Here is a tiny trained network, its code and every weight. The questions are about switching its units off for an input and a class, where a switched-off unit gives its printed mean instead of its output.

import numpy as np


def w(rows, s, z=0):
    codes = np.array(rows[::2]) - 128.0
    scale = np.full(codes.shape[1], s)
    scale[-1] = z or s
    return codes * scale


def norm(h):
    return h / np.sqrt((h * h).mean(-1, keepdims=True) + 1e-5)


def f(y):
    return y / 2 * (1 + np.tanh(0.7978845608 * (y + 0.044715 * y**3)))


def log_softmax(a):
    a = a - a.max(-1, keepdims=True)
    return a - np.log(np.exp(a).sum(-1, keepdims=True))


def net(x, mask):
    res = np.array(x, float).reshape(1, 5) / 4 @ E
    u = 0
    for l in range(3):
        y = f(norm(res) @ A[l][:, :-1].T + A[l][:, -1])
        res = res + np.where(mask[u : u + 7], y, B[l][:, -1]) @ B[l][:, :-1]
        u += 7
    return log_softmax(norm(res)[-1] @ U[:, :-1].T + U[:, -1])


A, B = {}, {}
E = w([
[128,130,129],'x0',
[148,3,199],'x1',
[128,126,130],'x2',
[132,84,57],'x3',
[223,154,131],'x4',
],0.0048)
A[0] = w([
[165,51,137,87],'0.n1',
[110,220,199,81],'0.n2',
[124,108,251,105],'0.n3',
[223,103,170,51],'0.n4',
[137,121,147,55],'0.n5',
[250,154,141,252],'0.n6',
[135,145,141,41],'0.n7',
],0.015,0.0028)
B[0] = w([
[94,154,200,199],'0.n1',
[154,219,238,208],'0.n2',
[82,22,2,231],'0.n3',
[92,93,232,201],'0.n4',
[152,95,125,123],'0.n5',
[230,109,54,253],'0.n6',
[165,116,128,119],'0.n7',
],0.017,0.0069)
A[1] = w([
[88,170,252,135],'1.n1',
[73,148,177,122],'1.n2',
[36,236,83,4],'1.n3',
[165,117,185,105],'1.n4',
[151,122,169,108],'1.n5',
[235,160,127,148],'1.n6',
[186,133,221,119],'1.n7',
],0.013,0.0034)
B[1] = w([
[85,73,55,254],'1.n1',
[94,175,139,180],'1.n2',
[187,147,250,196],'1.n3',
[148,80,173,161],'1.n4',
[144,103,160,142],'1.n5',
[71,188,67,245],'1.n6',
[138,68,212,216],'1.n7',
],0.022,0.0051)
A[2] = w([
[118,131,124,95],'2.n1',
[174,249,106,180],'2.n2',
[156,217,145,3],'2.n3',
[38,165,74,166],'2.n4',
[62,58,138,100],'2.n5',
[75,121,190,133],'2.n6',
[126,204,132,20],'2.n7',
],0.012,0.003)
B[2] = w([
[150,134,124,120],'2.n1',
[221,254,30,224],'2.n2',
[248,65,136,159],'2.n3',
[10,116,148,213],'2.n4',
[224,221,111,253],'2.n5',
[87,184,143,215],'2.n6',
[169,50,107,136],'2.n7',
],0.016,0.0049)
U = w([
[63,216,225,197],'0',
[194,213,210,121],'1',
[215,209,86,185],'2',
[152,201,20,128],'3',
[49,69,27,8],'4',
[9,171,119,184],'5',
[188,30,67,62],'6',
[142,53,226,96],'7',
],0.016,0.0013)

Each question gives the input, the list of numbers given to net, and the class t.
The units are the neurons (one row each of A and B). Each row of codes is followed by its name. A weight is (code - 128) times the scale printed after its matrix; where a second scale follows, it is the last column's (A, B and U).
mask holds one flag per neuron, layer by layer. A switched-off neuron (its flag False) gives its mean, the last column of its row in B, instead of its output. The means were averaged over made-up inputs and are rounded, as every weight is.
A unit's drop is (log p(t) with every unit on - log p(t) with that unit switched off) / (log p(t) with every unit on - log p(t) with every unit switched off).
The circuit of an input: a set's keep is (log p(t) with only the set's units on - log p(t) with every unit switched off) / (log p(t) with every unit on - log p(t) with every unit switched off). Starting from the 12 units with the biggest drops (on a tie, the unit counted first), units are removed one at a time, each time the one whose removal leaves the highest keep (on an exact tie, the one counted first), for as long as the keep stays at least 0.8.
units of the circuit, in order: the units of the circuit, biggest drop first
top k neurons: the k neurons with the biggest drops, biggest first
k most important neurons of layer l: the k neurons of layer l with the biggest drops, biggest first
input [-6,7,-5,4,-7], class 5: top 3 neurons -> [0.n6; 1.n3; 0.n1]
input [0,3,-1,-2,4], class 6: top 2 neurons -> [0.n3; 0.n6]
input [-5,8,-1,1,-4], class 5: top 2 neurons -> [0.n6; 0.n1]
input [3,-5,5,1,-2], class 1: units of the circuit, in order -> [1.n3; 0.n6]
input [-8,-1,-6,-6,-5], class 0: top 2 neurons -> [0.n6; 0.n2]
input [-1,-1,-7,2,-5], class 1: top 2 neurons -> [0.n3; 0.n4]
input [6,6,-5,-8,8], class 6: units of the circuit, in order -> [0.n3]
input [-4,1,-5,-3,4], class 6: top 3 neurons -> [0.n6; 0.n4; 0.n3]
input [8,-3,-4,5,-8], class 1: top 4 neurons -> [0.n3; 0.n6; 1.n3; 0.n4]
input [-8,-8,5,-3,-4], class 0: 3 most important neurons of layer 0 -> [0.n6; 0.n3; 0.n2]
input [-7,2,7,2,0], class 5: 2 most important neurons of layer 0 -> [0.n6; 0.n2]
input [3,8,-3,-6,3], class 6: units of the circuit, in order -> [0.n3; 1.n6]
input [2,-1,8,-2,-6], class 0: top 3 neurons -> [0.n6; 1.n3; 0.n4]
input [-5,-3,-3,-6,-3], class 0: top 2 neurons -> [1.n1; 1.n7]
input [7,5,-6,-2,1], class 6: units of the circuit, in order -> [0.n3]
input [2,-6,2,-2,-2], class 0: top 2 neurons -> [0.n6; 1.n1]
input [7,-5,-2,6,-4], class 1: top 3 neurons -> [0.n3; 0.n6; 1.n3]
input [4,2,-3,7,-5], class 5: top 2 neurons -> [0.n6; 1.n1]
input [7,1,-8,-3,6], class 6: units of the circuit, in order -> [0.n6; 2.n5]
input [4,2,-1,1,2], class 7: units of the circuit, in order -> [0.n4]
input [-2,-2,-5,4,-5], class 1: 3 most important neurons of layer 1 -> [1.n3; 1.n1; 1.n6]
input [-1,3,-5,0,-5], class 4: 2 most important neurons of layer 2 -> [2.n2; 2.n6]
input [7,0,2,6,0], class 1: 4 most important neurons of layer 0 -> [0.n3; 0.n4; 0.n6; 0.n2]
